Below are the code and all the weights of a small trained network. Each question names an input and a target symbol and asks about switching units off, where a switched-off unit gives its printed mean instead of its output.

import numpy as np


def w(rows, s, z=0):
    codes = np.array(rows[::2]) - 128.0
    scale = np.full(codes.shape[1], s)
    scale[-1] = z or s
    return codes * scale


def f(y):
    return np.maximum(y, 0)


def softmax(a):
    e = np.exp(a - a.max(-1, keepdims=True))
    return e / e.sum(-1, keepdims=True)


def log_softmax(a):
    a = a - a.max(-1, keepdims=True)
    return a - np.log(np.exp(a).sum(-1, keepdims=True))


def net(x, mask):
    ids = ['βγδηθλμξπστφψω'.index(c) for c in x.split()]
    T = len(ids)
    res = E[ids] + P[:T]
    u = 0
    for l in range(2):
        r = res
        for j in range(2):
            rows = slice(3 * j, 3 * j + 3)
            q, k, v = (r @ M[l][rows].T for M in (Q, K, V))
            z = softmax(np.where(np.tri(T) > 0, q @ k.T / 3**0.5, -1e9)) @ v
            o = O[l][rows]
            res = res + np.where(mask[u + j], z, o[:, -1]) @ o[:, :-1]
        u += 2
        y = f(res @ A[l][:, :-1].T + A[l][:, -1])
        res = res + np.where(mask[u : u + 12], y, B[l][:, -1]) @ B[l][:, :-1]
        u += 12
    return log_softmax(res[-1] @ U[:, :-1].T + U[:, -1])


Q, K, V, O, A, B = {}, {}, {}, {}, {}, {}
E = w([
[127,121,229,160,113,69,171,129],'β',
[156,109,188,90,117,160,115,165],'γ',
[142,110,127,123,67,56,119,123],'δ',
[83,107,108,127,135,140,164,155],'η',
[57,129,177,152,120,137,132,112],'θ',
[55,115,111,154,98,82,131,91],'λ',
[231,142,112,67,167,73,156,128],'μ',
[105,85,142,145,85,125,177,210],'ξ',
[171,119,116,103,172,120,228,209],'π',
[189,164,209,88,165,90,110,59],'σ',
[130,126,78,102,136,108,133,106],'τ',
[92,149,135,103,162,154,110,80],'φ',
[82,163,151,41,138,72,4,246],'ψ',
[104,147,149,116,108,92,74,37],'ω',
],0.016)
P = w([
[128,104,96,157,98,183,103,120],'0',
[115,66,113,174,161,146,78,124],'1',
[111,178,93,139,96,138,179,110],'2',
[101,48,121,180,179,79,80,132],'3',
[51,192,131,119,143,118,195,135],'4',
[104,65,122,73,81,113,180,79],'5',
[69,33,139,139,201,56,111,148],'6',
[81,133,139,53,76,91,210,87],'7',
[49,31,155,124,214,31,122,152],'8',
[74,116,156,9,48,86,226,77],'9',
[36,25,162,100,225,2,127,171],'10',
[63,99,185,10,69,63,219,94],'11',
],0.0099)
Q[0] = w([
[209,144,113,198,144,145,145,129],'0.h0',
[199,166,136,138,147,153,112,163],'0.h0',
[221,235,115,226,109,150,205,121],'0.h0',
[102,109,122,118,102,138,194,68],'0.h1',
[173,99,109,255,218,87,85,148],'0.h1',
[149,161,116,109,129,181,126,128],'0.h1',
],0.0077)
K[0] = w([
[108,122,130,254,107,160,95,93],'0.h0',
[75,117,106,93,85,136,177,101],'0.h0',
[147,57,147,203,217,123,187,57],'0.h0',
[90,153,25,72,40,166,72,129],'0.h1',
[82,117,102,139,127,147,245,30],'0.h1',
[107,158,131,201,99,101,126,159],'0.h1',
],0.0063)
V[0] = w([
[132,236,118,95,125,98,46,222],'0.h0',
[57,63,109,38,192,82,68,170],'0.h0',
[188,139,185,120,184,54,172,157],'0.h0',
[139,237,192,56,148,63,99,253],'0.h1',
[227,49,151,147,129,166,153,97],'0.h1',
[87,116,73,57,87,165,57,157],'0.h1',
],0.0038)
O[0] = w([
[119,255,117,160,108,58,105,135,173],'0.h0',
[123,224,122,112,107,70,113,230,254],'0.h0',
[106,124,161,82,142,81,147,131,133],'0.h0',
[109,100,130,200,221,40,113,176,111],'0.h1',
[154,110,114,126,120,153,232,56,63],'0.h1',
[101,111,133,139,167,138,38,159,166],'0.h1',
],0.0066,0.0027)
A[0] = w([
[172,88,105,111,155,115,100,126,119],'0.n0',
[164,147,137,99,133,180,168,145,24],'0.n1',
[134,114,130,133,158,131,102,108,47],'0.n2',
[67,139,133,110,96,138,178,89,85],'0.n3',
[110,2,108,140,159,116,62,125,34],'0.n4',
[102,171,93,135,119,97,139,131,35],'0.n5',
[124,168,44,192,137,126,112,90,134],'0.n6',
[153,146,92,164,134,172,122,120,39],'0.n7',
[112,139,101,61,133,127,162,97,234],'0.n8',
[180,98,218,128,165,174,146,161,73],'0.n9',
[149,109,206,91,147,202,111,167,25],'0.n10',
[142,113,81,87,157,156,147,193,3],'0.n11',
],0.0075,0.0052)
B[0] = w([
[145,76,132,159,163,102,93,166,144],'0.n0',
[125,149,112,146,160,98,127,127,129],'0.n1',
[131,138,131,133,121,142,124,168,129],'0.n2',
[101,122,124,28,110,158,162,96,176],'0.n3',
[130,41,145,168,180,100,49,162,161],'0.n4',
[125,58,128,108,79,139,59,146,149],'0.n5',
[132,123,131,131,149,68,200,89,154],'0.n6',
[91,91,170,89,161,131,185,167,128],'0.n7',
[146,64,118,1,133,75,162,176,254],'0.n8',
[124,130,101,160,79,117,99,144,139],'0.n9',
[170,249,160,109,170,116,146,155,129],'0.n10',
[123,8,181,145,131,98,168,143,130],'0.n11',
],0.0058,0.0066)
Q[1] = w([
[124,15,148,127,146,122,83,117],'1.h0',
[120,133,110,161,158,123,54,177],'1.h0',
[78,158,131,70,104,50,117,168],'1.h0',
[139,186,107,88,53,138,203,104],'1.h1',
[107,1,163,98,140,91,75,135],'1.h1',
[83,193,157,36,120,61,151,175],'1.h1',
],0.02)
K[1] = w([
[99,138,135,16,52,138,157,139],'1.h0',
[204,101,152,129,87,137,209,67],'1.h0',
[131,113,202,108,185,46,180,128],'1.h0',
[98,183,122,205,232,111,118,136],'1.h1',
[92,161,178,3,59,124,166,160],'1.h1',
[66,117,151,105,186,32,57,206],'1.h1',
],0.015)
V[1] = w([
[206,144,172,97,215,168,111,121],'1.h0',
[234,96,23,124,83,70,161,176],'1.h0',
[130,91,207,180,117,163,197,154],'1.h0',
[109,92,75,146,114,179,187,217],'1.h1',
[164,156,14,67,203,147,97,97],'1.h1',
[246,162,171,132,89,118,125,177],'1.h1',
],0.013)
O[1] = w([
[80,65,152,85,205,120,76,160,57],'1.h0',
[133,124,99,34,97,174,179,109,137],'1.h0',
[163,96,139,123,99,18,108,141,52],'1.h0',
[58,196,51,67,208,58,123,80,1],'1.h1',
[74,163,156,78,26,120,141,187,124],'1.h1',
[156,105,248,87,157,93,158,68,56],'1.h1',
],0.014,0.0067)
A[1] = w([
[76,219,75,202,131,99,89,206,106],'1.n0',
[219,26,199,166,114,110,145,114,61],'1.n1',
[79,100,197,114,201,86,3,137,111],'1.n2',
[201,193,223,80,81,165,133,128,29],'1.n3',
[135,92,164,174,89,250,160,158,52],'1.n4',
[174,3,41,105,165,159,178,202,126],'1.n5',
[92,228,79,77,204,132,137,87,98],'1.n6',
[145,85,135,103,106,197,199,40,11],'1.n7',
[174,78,122,122,239,61,137,15,34],'1.n8',
[157,135,26,184,57,199,90,135,52],'1.n9',
[30,120,133,18,189,196,156,95,5],'1.n10',
[147,123,108,245,220,92,79,147,67],'1.n11',
],0.0069,0.012)
B[1] = w([
[123,122,110,32,196,167,65,117,199],'1.n0',
[61,198,98,56,127,106,113,94,227],'1.n1',
[124,128,90,151,119,149,249,160,191],'1.n2',
[47,86,43,176,195,144,15,127,173],'1.n3',
[180,90,59,89,76,23,109,91,242],'1.n4',
[90,160,170,162,103,134,80,64,210],'1.n5',
[103,49,97,183,43,64,128,156,179],'1.n6',
[110,106,64,147,231,181,160,188,160],'1.n7',
[41,131,194,209,120,203,151,206,199],'1.n8',
[162,159,236,152,226,81,177,156,253],'1.n9',
[255,219,212,171,140,109,97,108,204],'1.n10',
[169,127,111,42,84,151,60,29,181],'1.n11',
],0.0076,0.015)
U = w([
[111,171,160,133,129,2,117,107,3],'β',
[128,126,119,133,133,92,122,109,81],'γ',
[104,122,43,113,126,71,116,106,124],'δ',
[198,72,127,196,83,102,100,152,250],'η',
[81,116,83,199,112,95,135,126,85],'θ',
[105,200,109,121,36,146,137,111,127],'λ',
[164,128,166,89,150,117,120,102,84],'μ',
[155,130,88,124,138,79,79,66,74],'ξ',
[111,31,124,61,95,98,121,86,148],'π',
[97,90,151,142,155,110,183,151,151],'σ',
[155,78,64,119,134,135,194,64,215],'τ',
[145,197,97,185,186,86,147,120,113],'φ',
[73,125,122,147,121,135,41,207,117],'ψ',
[79,159,143,190,99,134,92,46,115],'ω',
],0.0048,0.0043)

Each question gives the input, a string of symbols that net reads in full, and the target symbol t.
The units are the heads (3 rows each of Q, K, V and O) and the neurons (one row each of A and B). Each row of codes is followed by its name. A weight is (code - 128) times the scale printed after its matrix; where a second scale follows, it is the last column's (O, A, B and U).
mask holds one flag per unit, layer by layer, with each layer's heads first. A switched-off unit (its flag False) gives its mean, the last column of its rows in O or B, instead of its output. The means were averaged over made-up inputs and are rounded, as every weight is.
A unit's drop is (log p(t) with every unit on - log p(t) with that unit switched off) / (log p(t) with every unit on - log p(t) with every unit switched off).
The circuit of an input: a set's keep is (log p(t) with only the set's units on - log p(t) with every unit switched off) / (log p(t) with every unit on - log p(t) with every unit switched off). Starting from the 12 units with the biggest drops (on a tie, the unit counted first), units are removed one at a time, each time the one whose removal leaves the highest keep (on an exact tie, the one counted first), for as long as the keep stays at least 0.8.
units of the circuit, in order: the units of the circuit, biggest drop first
top k neurons: the k neurons with the biggest drops, biggest first
top k neurons in layer l: the k neurons of layer l with the biggest drops, biggest first
drop when u is switched off: that unit's drop, to one decimal
input β λ ω δ φ τ η, target λ: units of the circuit, in order	[1.h1; 1.h0]
input ω φ φ τ ω ω ω ω ω, target η: units of the circuit, in order	[1.h1]
input τ ω δ δ γ θ σ, target ξ: top 2 neurons	[0.n3; 1.n11]
input τ ω ω, target η: units of the circuit, in order	[1.h1; 1.n4]
input σ ω φ β π ω δ ω γ π λ φ, target φ: units of the circuit, in order	[1.h1; 1.n9]
input σ η ω φ β, target ψ: top 2 neurons	[1.n0; 0.n4]
input τ ω τ γ σ τ β φ ω φ η, target ψ: units of the circuit, in order	[1.h1; 1.n0; 1.h0]
input τ τ ω δ ω ω ω ω ω ξ ξ ω, target θ: units of the circuit, in order	[1.h1; 1.n8; 1.n6]
input φ ω π φ τ μ ω ψ, target μ: units of the circuit, in order	[1.h0; 1.n10]
input δ π φ τ ω γ β ω σ λ γ τ, target σ: top 2 neurons	[1.n8; 1.n2]
input σ ω ω τ δ ψ η λ ω φ ω ω, target σ: top 2 neurons	[0.n5; 1.n2]
input τ σ φ ω φ ω ω λ σ φ ω, target ψ: units of the circuit, in order	[1.h1; 1.h0]
input ψ σ θ δ τ τ φ τ ω τ, target σ: top 2 neurons in layer 1	[1.n2; 1.n4]
input ω ω β β σ ω λ ω τ β ω λ, target η: top 2 neurons in layer 1	[1.n4; 1.n1]
input β ω π ω, target β: units of the circuit, in order	[1.h1]
input λ σ σ β ω μ τ σ ω ω θ ω, target ξ: units of the circuit, in order	[1.h1; 1.h0; 1.n11]
input τ ω λ θ, target φ: units of the circuit, in order	[1.n9; 1.h0; 1.h1]
input β ω ω τ π τ γ λ ξ, target φ: top 2 neurons	[1.n9; 0.n3]
input σ ψ ω π β, target β: units of the circuit, in order	[1.h0; 1.h1]
input τ ω β λ σ ψ δ δ ω, target σ: units of the circuit, in order	[1.n2; 1.h0; 1.h1; 0.h0]
input θ β φ, target ω: top 2 neurons	[1.n8; 1.n11]
input ω μ τ φ ω τ ψ η π ω, target π: top 2 neurons	[1.n9; 1.n10]
input μ π ω ω γ, target η: top 2 neurons	[0.n4; 1.n4]
input τ β ψ τ ω ω ω, target β: units of the circuit, in order	[0.h0; 1.h0]
input ω β β, target ω: top 3 neurons in layer 1	[1.n8; 1.n11; 1.n1]
input ω η ω β γ λ β θ τ τ φ, target λ: top neuron	[0.n8]
input δ ξ τ π γ μ τ, target μ: top 2 neurons	[1.n10; 0.n8]
input ξ ω τ θ φ, target ξ: top 2 neurons	[1.n11; 1.n0]
input ω ω φ ω β β τ, target ω: top neuron in layer 1	[1.n8]
input γ ω φ τ β ξ ω, target θ: drop when 1.n8 is switched off	0.9
